Below is a small trained network, with its code and all its weights. Each question gives an input and a target symbol and asks what happens when units are switched off, that is, made to give their printed mean instead of their output.

import numpy as np


def w(rows, s, z=0):
    codes = np.array(rows[::2]) - 128.0
    scale = np.full(codes.shape[1], s)
    scale[-1] = z or s
    return codes * scale


def norm(h):
    return h / np.sqrt((h * h).mean(-1, keepdims=True) + 1e-5)


def f(y):
    return np.maximum(y, 0)


def softmax(a):
    e = np.exp(a - a.max(-1, keepdims=True))
    return e / e.sum(-1, keepdims=True)


def log_softmax(a):
    a = a - a.max(-1, keepdims=True)
    return a - np.log(np.exp(a).sum(-1, keepdims=True))


def net(x, mask):
    ids = ['ΔΞαγεζηστφψω'.index(c) for c in x.split()]
    T = len(ids)
    res = E[ids] + P[:T]
    r = norm(res)
    for j in range(3):
        rows = slice(2 * j, 2 * j + 2)
        q, k, v = (r @ M[0][rows].T for M in (Q, K, V))
        z = softmax(np.where(np.tri(T) > 0, q @ k.T / 2**0.5, -1e9)) @ v
        o = O[0][rows]
        res = res + np.where(mask[j], z, o[:, -1]) @ o[:, :-1]
    y = f(norm(res) @ A[0][:, :-1].T + A[0][:, -1])
    res = res + np.where(mask[3:27], y, B[0][:, -1]) @ B[0][:, :-1]
    return log_softmax(norm(res)[-1] @ U[:, :-1].T + U[:, -1])


Q, K, V, O, A, B = {}, {}, {}, {}, {}, {}
E = w([
[57,121,124,198,240,144],'Δ',
[98,67,116,63,95,85],'Ξ',
[107,200,83,232,159,106],'α',
[98,225,116,141,111,71],'γ',
[56,202,151,123,195,66],'ε',
[52,139,86,107,203,107],'ζ',
[30,254,155,214,241,41],'η',
[70,181,36,137,155,108],'σ',
[120,201,236,237,146,77],'τ',
[136,93,102,166,110,213],'φ',
[138,120,213,160,147,145],'ψ',
[147,182,193,146,87,114],'ω',
],0.0097)
P = w([
[179,253,160,209,203,195],'0',
[154,174,158,162,166,124],'1',
[146,163,159,151,141,117],'2',
[127,165,163,148,137,119],'3',
[99,158,152,134,124,116],'4',
[83,157,150,128,121,121],'5',
[70,151,154,122,114,120],'6',
[52,143,156,119,104,119],'7',
[40,130,158,113,98,122],'8',
[42,133,154,118,99,118],'9',
[25,127,159,111,92,115],'10',
[30,123,155,113,96,122],'11',
],0.0053)
Q[0] = w([
[36,187,92,180,145,130],'H0',
[125,198,181,145,172,63],'H0',
[103,98,108,152,90,177],'H1',
[2,127,170,140,82,175],'H1',
[213,170,63,78,138,51],'H2',
[62,110,17,95,147,127],'H2',
],0.0098)
K[0] = w([
[86,1,107,97,51,37],'H0',
[240,71,88,75,128,145],'H0',
[29,154,192,140,155,114],'H1',
[13,116,137,160,49,130],'H1',
[255,188,63,180,227,93],'H2',
[33,207,144,221,119,157],'H2',
],0.0084)
V[0] = w([
[137,130,1,178,138,90],'H0',
[119,125,175,245,134,64],'H0',
[114,144,130,118,68,59],'H1',
[126,105,131,65,214,96],'H1',
[141,74,104,232,111,138],'H2',
[175,201,116,142,127,135],'H2',
],0.0065)
O[0] = w([
[73,91,34,162,127,57,123],'H0',
[85,20,165,190,102,51,213],'H0',
[128,147,127,205,20,186,110],'H1',
[2,73,151,107,134,206,4],'H1',
[177,22,100,150,119,186,222],'H2',
[97,106,116,69,49,120,132],'H2',
],0.0065,0.0022)
A[0] = w([
[168,132,254,110,98,154,179],'N0',
[145,182,139,48,133,68,35],'N1',
[88,96,120,110,158,101,67],'N2',
[150,107,137,112,65,109,68],'N3',
[77,130,94,54,157,87,113],'N4',
[132,75,92,136,117,93,72],'N5',
[118,186,95,15,104,125,47],'N6',
[75,104,101,177,165,146,100],'N7',
[129,33,161,135,160,157,103],'N8',
[140,175,147,85,157,158,2],'N9',
[121,147,202,93,121,52,120],'N10',
[144,138,93,169,95,106,95],'N11',
[134,137,193,143,111,94,112],'N12',
[83,68,110,156,133,211,191],'N13',
[147,149,137,189,218,148,135],'N14',
[100,81,141,167,108,66,73],'N15',
[90,141,25,155,96,133,149],'N16',
[144,110,152,125,180,48,60],'N17',
[42,145,130,113,166,70,62],'N18',
[183,121,72,112,47,110,145],'N19',
[101,126,166,165,69,124,119],'N20',
[78,119,112,20,58,111,117],'N21',
[119,169,133,88,122,21,167],'N22',
[157,114,118,137,146,38,40],'N23',
],0.0083,0.0064)
B[0] = w([
[161,95,141,84,122,92,186],'N0',
[148,167,157,134,174,125,148],'N1',
[116,102,148,94,150,137,138],'N2',
[196,107,163,129,104,147,142],'N3',
[151,100,108,129,103,160,163],'N4',
[129,178,116,139,135,132,155],'N5',
[133,184,128,167,173,138,147],'N6',
[117,128,111,106,104,119,177],'N7',
[116,126,149,146,146,130,189],'N8',
[76,251,192,73,64,95,130],'N9',
[137,115,94,153,121,181,182],'N10',
[140,135,145,112,121,110,150],'N11',
[119,104,97,115,113,157,156],'N12',
[142,164,112,111,149,138,254],'N13',
[143,163,131,141,169,138,207],'N14',
[123,176,141,128,164,95,167],'N15',
[133,126,105,98,130,79,197],'N16',
[65,109,146,95,89,114,141],'N17',
[133,86,139,104,81,156,158],'N18',
[133,165,119,133,136,146,174],'N19',
[142,172,169,140,126,154,179],'N20',
[129,164,128,149,167,122,181],'N21',
[145,134,108,153,148,181,219],'N22',
[89,94,179,137,48,82,139],'N23',
],0.012,0.0069)
U = w([
[62,89,156,114,209,110,153],'Δ',
[112,203,176,8,139,100,94],'Ξ',
[109,130,126,171,132,44,234],'α',
[135,166,92,204,47,162,1],'γ',
[73,90,139,142,102,203,158],'ε',
[93,84,100,57,132,160,173],'ζ',
[46,107,148,224,137,148,47],'η',
[124,120,56,72,103,105,182],'σ',
[120,105,205,214,124,108,90],'τ',
[206,106,83,138,209,134,99],'φ',
[139,78,177,80,160,95,220],'ψ',
[184,118,142,100,68,128,198],'ω',
],0.014,0.0044)

Each question gives the input, a string of symbols that net reads in full, and the target symbol t.
The units are the heads (2 rows each of Q, K, V and O) and the neurons (one row each of A and B). Each row of codes is followed by its name. A weight is (code - 128) times the scale printed after its matrix; where a second scale follows, it is the last column's (O, A, B and U).
mask holds one flag per unit, heads first, then neurons. A switched-off unit (its flag False) gives its mean, the last column of its rows in O or B, instead of its output. The means were averaged over made-up inputs and are rounded, as every weight is.
A unit's drop is (log p(t) with every unit on - log p(t) with that unit switched off) / (log p(t) with every unit on - log p(t) with every unit switched off).
The circuit of an input: a set's keep is (log p(t) with only the set's units on - log p(t) with every unit switched off) / (log p(t) with every unit on - log p(t) with every unit switched off). Starting from the 12 units with the biggest drops (on a tie, the unit counted first), units are removed one at a time, each time the one whose removal leaves the highest keep (on an exact tie, the one counted first), for as long as the keep stays at least 0.8.
circuit, biggest first: the units of the circuit, biggest drop first
unit that matters most: the unit with the biggest drop
top k neurons: the k neurons with the biggest drops, biggest first
input φ ε α φ η φ, target η: circuit, biggest first => (H0; H1)
input φ φ ψ α φ φ γ, target γ: circuit, biggest first => (N13; N10)
input η σ ε Ξ Δ τ Ξ φ, target Ξ: circuit, biggest first => (N13; N22; N10)
input φ Δ Δ, target Δ: circuit, biggest first => (H1; H0; N17)
input τ φ Ξ, target τ: circuit, biggest first => (H0; N16; N23)
input Ξ Δ ψ, target Ξ: circuit, biggest first => (H2)
input γ γ φ φ ψ σ, target σ: circuit, biggest first => (N16; N18)
input γ φ ζ, target ζ: top 2 neurons => (N18; N17)
input γ Ξ ε ω φ ψ ζ φ φ ε ω, target φ: top 3 neurons => (N10; N22; N0)
input Δ φ ω φ φ ω φ, target ω: circuit, biggest first => (H0; N0)
input φ γ φ η, target η: top 3 neurons => (N17; N23; N13)
input φ γ φ α, target α: top 2 neurons => (N23; N13)
input ζ φ α φ ω, target ω: top 2 neurons => (N0; N23)
input ε Ξ γ η φ Ξ, target γ: unit that matters most => H2
input α φ Ξ ω φ γ φ Δ Ξ Ξ ζ φ, target Ξ: top 4 neurons => (N13; N22; N10; N7)
input η Δ φ φ Δ φ, target Δ: top 3 neurons => (N8; N22; N10)
input φ η φ ψ, target ψ: top 2 neurons => (N0; N17)
input φ φ φ η, target η: top 2 neurons => (N17; N23)
input σ γ φ Δ, target Δ: top 2 neurons => (N17; N22)
input α φ φ Ξ τ, target φ: unit that matters most => H0
